Here is a tiny trained network, its code and every weight. The questions are about switching its units off for an input and a class, where a switched-off unit gives its printed mean instead of its output.

import numpy as np


def w(rows, s, z=0):
    codes = np.array(rows[::2]) - 128.0
    scale = np.full(codes.shape[1], s)
    scale[-1] = z or s
    return codes * scale


def f(y):
    return np.maximum(y, 0)


def log_softmax(a):
    a = a - a.max(-1, keepdims=True)
    return a - np.log(np.exp(a).sum(-1, keepdims=True))


def net(x, mask):
    res = np.array(x, float).reshape(1, 8) / 4 @ E
    y = f(res @ A[0][:, :-1].T + A[0][:, -1])
    res = res + np.where(mask, y, B[0][:, -1]) @ B[0][:, :-1]
    return log_softmax(res[-1] @ U[:, :-1].T + U[:, -1])


A, B = {}, {}
E = w([
[125,123,127,126,130],'x0',
[69,204,14,159,120],'x1',
[249,136,89,165,207],'x2',
[128,130,128,128,127],'x3',
[129,131,129,128,128],'x4',
[197,127,84,31,54],'x5',
[129,128,128,130,126],'x6',
[126,120,125,125,133],'x7',
],0.012)
A[0] = w([
[217,143,95,164,188,160],'neuron 0',
[76,225,7,149,122,172],'neuron 1',
[153,159,86,169,159,130],'neuron 2',
[162,84,232,84,155,242],'neuron 3',
[75,132,172,201,199,249],'neuron 4',
[129,163,100,146,125,132],'neuron 5',
[132,143,132,50,28,165],'neuron 6',
[159,99,201,128,115,216],'neuron 7',
[74,130,142,112,83,228],'neuron 8',
[219,102,145,143,193,164],'neuron 9',
[64,126,165,120,73,253],'neuron 10',
[218,126,80,109,107,119],'neuron 11',
[182,142,82,5,71,182],'neuron 12',
],0.012,0.0069)
B[0] = w([
[199,133,100,192,197,233],'neuron 0',
[76,64,33,135,141,247],'neuron 1',
[147,91,115,170,163,181],'neuron 2',
[184,178,192,115,91,243],'neuron 3',
[81,154,171,252,105,241],'neuron 4',
[124,89,108,145,139,158],'neuron 5',
[121,105,147,64,155,223],'neuron 6',
[145,163,202,110,111,206],'neuron 7',
[55,129,117,89,108,204],'neuron 8',
[186,169,132,152,147,232],'neuron 9',
[64,130,167,120,72,221],'neuron 10',
[196,124,78,106,108,201],'neuron 11',
[158,104,106,20,148,251],'neuron 12',
],0.013,0.016)
U = w([
[72,190,236,153,9,207],'0',
[123,110,223,24,85,149],'1',
[176,192,204,203,157,91],'2',
[225,193,124,76,135,90],'3',
[2,122,96,180,48,203],'4',
[44,89,75,38,137,139],'5',
[100,90,94,217,221,145],'6',
[177,56,37,108,160,2],'7',
],0.0079,0.0018)

Each question gives the input, the list of numbers given to net, and the class t.
The units are the neurons (one row each of A and B). Each row of codes is followed by its name. A weight is (code - 128) times the scale printed after its matrix; where a second scale follows, it is the last column's (A, B and U).
mask holds one flag per neuron, in row order. A switched-off neuron (its flag False) gives its mean, the last column of its row in B, instead of its output. The means were averaged over made-up inputs and are rounded, as every weight is.
A unit's drop is (log p(t) with every unit on - log p(t) with that unit switched off) / (log p(t) with every unit on - log p(t) with every unit switched off).
The circuit of an input: a set's keep is (log p(t) with only the set's units on - log p(t) with every unit switched off) / (log p(t) with every unit on - log p(t) with every unit switched off). Starting from the 12 units with the biggest drops (on a tie, the unit counted first), units are removed one at a time, each time the one whose removal leaves the highest keep (on an exact tie, the one counted first), for as long as the keep stays at least 0.8.
units of the circuit, in order: the units of the circuit, biggest drop first
most important unit: the unit with the biggest drop
top k neurons: the k neurons with the biggest drops, biggest first
drop of u: that unit's drop, to one decimal
input [6,1,0,-7,6,0,2,-1], class 4: units of the circuit, in order -> [neuron 12; neuron 0; neuron 3]
input [0,-5,8,6,4,0,4,-2], class 2: units of the circuit, in order -> [neuron 12]
input [6,8,0,8,-4,-5,2,-5], class 4: top 3 neurons -> [neuron 0; neuron 9; neuron 4]
input [-5,-2,1,-1,-6,0,5,-3], class 2: top 4 neurons -> [neuron 12; neuron 10; neuron 8; neuron 6]
input [-7,-1,0,-5,-3,3,-2,-8], class 1: top 3 neurons -> [neuron 0; neuron 9; neuron 1]
input [0,8,8,-2,8,0,7,-7], class 6: top 3 neurons -> [neuron 12; neuron 0; neuron 2]
input [1,5,1,-1,-8,-1,2,-2], class 6: units of the circuit, in order -> [neuron 12; neuron 3]
input [7,2,0,-8,8,5,-8,0], class 5: units of the circuit, in order -> [neuron 0; neuron 3]
input [-5,3,1,0,6,0,2,-8], class 6: units of the circuit, in order -> [neuron 12; neuron 3]
input [0,-8,1,4,8,3,8,5], class 3: top 2 neurons -> [neuron 9; neuron 10]
input [0,4,0,4,-3,-7,-3,4], class 4: top 3 neurons -> [neuron 0; neuron 4; neuron 9]
input [-3,3,0,-5,3,0,-2,0], class 4: top 4 neurons -> [neuron 12; neuron 0; neuron 6; neuron 9]
input [1,-1,0,-4,-6,1,0,-5], class 1: top 2 neurons -> [neuron 4; neuron 0]
input [-8,1,-6,-2,-4,-5,-3,-5], class 4: most important unit -> neuron 3
input [7,8,2,-1,-7,1,1,5], class 7: top 3 neurons -> [neuron 4; neuron 1; neuron 10]
input [-5,1,-8,-3,-5,0,-5,-7], class 4: top 3 neurons -> [neuron 12; neuron 3; neuron 10]
input [1,-1,-1,-1,5,6,7,4], class 1: top 2 neurons -> [neuron 1; neuron 0]
input [4,0,-1,3,-3,5,-5,-7], class 1: top 2 neurons -> [neuron 1; neuron 0]
input [8,6,6,2,4,2,-7,5], class 7: drop of neuron 4 -> 0.2
input [8,-4,5,6,3,-1,1,6], class 2: most important unit -> neuron 12
input [-4,-1,2,-3,-3,-1,0,-4], class 2: drop of neuron 12 -> 0.2
input [0,1,-1,1,6,-1,0,-7], class 4: drop of neuron 3 -> 0.3
